Here is a tiny trained network, its code and every weight. The questions are about switching its units off for an input and a target symbol, where a switched-off unit gives its printed mean instead of its output.

import numpy as np


def w(rows, s, z=0):
    codes = np.array(rows[::2]) - 128.0
    scale = np.full(codes.shape[1], s)
    scale[-1] = z or s
    return codes * scale


def norm(h):
    return h / np.sqrt((h * h).mean(-1, keepdims=True) + 1e-5)


def softmax(a):
    e = np.exp(a - a.max(-1, keepdims=True))
    return e / e.sum(-1, keepdims=True)


def log_softmax(a):
    a = a - a.max(-1, keepdims=True)
    return a - np.log(np.exp(a).sum(-1, keepdims=True))


def net(x, mask):
    ids = ['αβδεζθλμξπστφψ'.index(c) for c in x.split()]
    T = len(ids)
    res = E[ids] + P[:T]
    u = 0
    for l in range(2):
        r = norm(res)
        for j in range(3):
            rows = slice(2 * j, 2 * j + 2)
            q, k, v = (r @ M[l][rows].T for M in (Q, K, V))
            z = softmax(np.where(np.tri(T) > 0, q @ k.T / 2**0.5, -1e9)) @ v
            o = O[l][rows]
            res = res + np.where(mask[u + j], z, o[:, -1]) @ o[:, :-1]
        u += 3
    return log_softmax(norm(res)[-1] @ U[:, :-1].T + U[:, -1])


Q, K, V, O = {}, {}, {}, {}
E = w([
[179,71,150,121,159,108,110,146,155,128,149,99],'α',
[244,142,111,121,165,71,124,145,115,145,124,48],'β',
[150,73,98,17,120,126,59,205,150,117,227,124],'δ',
[151,7,151,138,92,55,180,136,86,154,67,78],'ε',
[195,20,73,103,140,151,141,145,133,104,45,188],'ζ',
[215,50,116,137,107,164,130,116,125,117,185,137],'θ',
[112,28,164,70,41,105,152,131,150,207,162,202],'λ',
[176,157,66,85,115,90,95,181,158,214,68,143],'μ',
[152,140,125,218,175,245,163,154,42,126,166,108],'ξ',
[177,162,236,85,122,193,145,156,127,173,67,109],'π',
[160,83,156,88,204,103,102,229,6,171,174,145],'σ',
[146,139,160,75,160,112,96,46,144,136,126,92],'τ',
[61,130,115,152,170,87,180,239,130,126,144,117],'φ',
[127,66,56,42,138,189,189,129,119,173,146,75],'ψ',
],0.014)
P = w([
[63,80,90,211,210,133,62,145,128,236,100,133],'0',
[155,39,132,57,254,131,196,162,80,142,126,154],'1',
[157,59,127,57,186,139,195,178,104,98,133,137],'2',
[160,89,112,57,148,129,183,187,123,85,137,117],'3',
[150,105,113,68,130,125,160,193,145,84,132,92],'4',
[148,116,108,71,104,131,162,202,138,73,155,75],'5',
[137,111,105,76,84,141,156,204,139,60,154,65],'6',
[133,112,90,80,61,143,146,224,146,59,157,63],'7',
[111,99,94,67,68,144,130,210,143,58,159,51],'8',
],0.007)
Q[0] = w([
[91,176,179,183,95,136,107,79,76,110,72,219],'L0H0',
[126,138,158,75,85,202,184,136,107,148,114,85],'L0H0',
[118,169,209,137,127,175,125,151,126,183,36,135],'L0H1',
[182,105,103,138,97,143,211,254,114,135,121,123],'L0H1',
[196,77,128,74,107,128,111,190,119,155,140,53],'L0H2',
[58,116,115,83,96,124,91,168,65,123,115,101],'L0H2',
],0.0068)
K[0] = w([
[157,152,120,35,71,56,218,65,105,63,211,106],'L0H0',
[112,79,68,149,196,76,92,123,143,141,159,174],'L0H0',
[150,42,53,127,253,120,120,123,163,86,221,182],'L0H1',
[96,139,136,208,232,117,87,25,92,222,66,186],'L0H1',
[149,113,109,202,40,187,106,119,167,181,197,56],'L0H2',
[158,137,155,186,155,171,85,140,173,210,140,164],'L0H2',
],0.0058)
V[0] = w([
[194,90,179,39,163,175,144,128,77,50,51,177],'L0H0',
[80,155,243,90,139,174,207,197,161,124,153,54],'L0H0',
[212,139,169,107,92,157,137,213,183,153,103,122],'L0H1',
[95,106,184,138,146,157,73,127,231,122,115,106],'L0H1',
[158,128,84,181,98,179,84,1,129,179,218,193],'L0H2',
[172,57,64,164,152,136,182,116,151,195,178,155],'L0H2',
],0.0064)
O[0] = w([
[177,51,115,156,253,79,88,85,119,77,113,213,126],'L0H0',
[118,148,161,147,175,97,183,119,116,235,187,162,71],'L0H0',
[208,186,206,134,85,190,184,200,128,149,72,159,168],'L0H1',
[90,109,187,137,224,155,123,146,187,113,174,209,241],'L0H1',
[142,123,119,212,113,116,69,115,94,121,159,167,44],'L0H2',
[219,133,99,175,110,168,224,127,114,177,195,156,255],'L0H2',
],0.0067,0.0042)
Q[1] = w([
[184,2,111,49,153,195,149,172,187,157,108,87],'L1H0',
[99,95,75,189,186,111,152,198,91,156,121,153],'L1H0',
[106,216,194,143,95,115,48,29,136,65,144,105],'L1H1',
[75,252,146,165,100,81,33,79,112,109,135,182],'L1H1',
[115,66,96,113,91,159,112,224,158,165,193,100],'L1H2',
[246,83,119,7,160,193,242,134,130,109,165,91],'L1H2',
],0.007)
K[1] = w([
[85,120,74,191,142,122,43,121,173,188,93,43],'L1H0',
[104,105,139,163,80,123,124,253,110,146,133,69],'L1H0',
[168,210,126,60,54,108,157,98,99,27,100,128],'L1H1',
[106,126,131,97,97,78,156,127,54,1,127,153],'L1H1',
[113,130,164,181,128,186,109,89,115,188,143,115],'L1H2',
[91,147,77,222,97,141,23,177,156,212,87,140],'L1H2',
],0.0078)
V[1] = w([
[115,46,132,175,202,165,71,119,159,164,179,40],'L1H0',
[43,248,133,83,186,52,72,112,128,3,176,181],'L1H0',
[74,99,90,149,219,151,80,173,43,160,205,134],'L1H1',
[88,111,34,158,68,164,46,139,133,136,54,92],'L1H1',
[7,103,127,240,84,158,108,106,84,199,62,185],'L1H2',
[198,202,151,193,183,142,121,71,65,110,104,52],'L1H2',
],0.0054)
O[1] = w([
[65,208,115,110,91,76,133,144,161,84,185,171,254],'L1H0',
[170,159,86,129,129,123,215,193,55,148,125,170,53],'L1H0',
[202,106,121,158,105,124,132,180,209,154,63,35,171],'L1H1',
[145,174,210,170,181,103,237,109,254,198,50,216,115],'L1H1',
[99,116,197,228,174,183,167,101,86,77,98,38,179],'L1H2',
[142,67,235,100,73,39,200,103,95,132,166,124,120],'L1H2',
],0.0069,0.0081)
U = w([
[149,93,141,163,187,131,139,136,223,185,156,122,254],'α',
[207,150,123,95,146,93,141,125,147,105,95,36,100],'β',
[74,168,120,90,46,147,19,167,138,42,191,114,79],'δ',
[78,63,156,204,42,54,181,90,56,109,42,39,95],'ε',
[148,82,81,136,141,126,104,100,134,6,9,223,53],'ζ',
[224,142,109,235,25,165,129,80,113,83,174,184,84],'θ',
[81,108,172,114,13,74,134,76,142,206,155,220,108],'λ',
[166,210,18,104,112,119,65,154,151,212,47,183,87],'μ',
[96,152,76,255,161,238,98,117,69,85,94,107,96],'ξ',
[141,191,230,117,128,203,149,139,157,142,50,172,78],'π',
[143,83,145,101,180,137,74,180,17,197,147,132,88],'σ',
[22,145,124,105,170,84,74,26,158,63,116,100,168],'τ',
[38,210,97,184,156,72,209,170,133,74,154,174,170],'φ',
[83,130,38,96,100,214,234,74,94,223,126,62,57],'ψ',
],0.0071,0.008)

Each question gives the input, a string of symbols that net reads in full, and the target symbol t.
The units are the heads (2 rows each of Q, K, V and O). Each row of codes is followed by its name. A weight is (code - 128) times the scale printed after its matrix; where a second scale follows, it is the last column's (O and U).
mask holds one flag per head, layer by layer. A switched-off head (its flag False) gives its mean, the last column of its rows in O, instead of its output. The means were averaged over made-up inputs and are rounded, as every weight is.
A unit's drop is (log p(t) with every unit on - log p(t) with that unit switched off) / (log p(t) with every unit on - log p(t) with every unit switched off).
The circuit of an input: a set's keep is (log p(t) with only the set's units on - log p(t) with every unit switched off) / (log p(t) with every unit on - log p(t) with every unit switched off). Starting from all 6 units, units are removed one at a time, each time the one whose removal leaves the highest keep (on an exact tie, the one counted first), for as long as the keep stays at least 0.8.
circuit, biggest first: the units of the circuit, biggest drop first
unit that matters most: the unit with the biggest drop
which heads matter: for each layer, one digit per head in row order, 1 if its drop is at least 0.15 and else 0, layers parted by /
drop of u: that unit's drop, to one decimal
input μ ψ π τ τ, target π: which heads matter => 110 / 010
input π τ π π λ τ τ δ, target σ: circuit, biggest first => (L0H0, L1H1, L0H1)
input μ τ β π π ξ, target π: circuit, biggest first => (L1H1, L0H0)
input π τ ε, target σ: circuit, biggest first => (L1H1, L0H0)
input π π τ ξ β, target σ: circuit, biggest first => (L1H1, L0H0)
input τ τ π λ ψ τ λ τ τ, target φ: unit that matters most => L1H0
input θ τ α, target θ: which heads matter => 001 / 000
input λ τ π τ, target ξ: which heads matter => 000 / 001
input τ ψ μ, target φ: circuit, biggest first => (L1H0, L0H1)
input ψ α π μ θ τ ζ δ, target α: circuit, biggest first => (L1H1, L0H0)
input δ π π μ τ, target μ: which heads matter => 000 / 001
input α β τ π τ ψ ψ, target δ: which heads matter => 000 / 110
input ψ φ π δ, target α: circuit, biggest first => (L0H0, L1H1)
input π τ α, target σ: unit that matters most => L1H1
input τ τ τ α π π α β, target φ: which heads matter => 110 / 100
input ε τ τ π, target τ: circuit, biggest first => (L1H0, L0H1)
input π τ τ τ, target σ: which heads matter => 100 / 110
input β τ φ τ τ θ τ, target λ: which heads matter => 000 / 001
input σ τ τ, target β: which heads matter => 000 / 110
input λ ζ ξ α τ τ ψ, target ξ: circuit, biggest first => (L1H2)
input α μ π π, target δ: circuit, biggest first => (L1H0, L1H2)
input τ τ α τ μ μ, target φ: which heads matter => 101 / 100
input τ θ β τ τ τ τ τ, target φ: drop of L1H2 => 0.0
input τ ψ ε ξ, target α: drop of L0H1 => 0.2
input τ τ τ π α, target φ: drop of L0H0 => 0.1
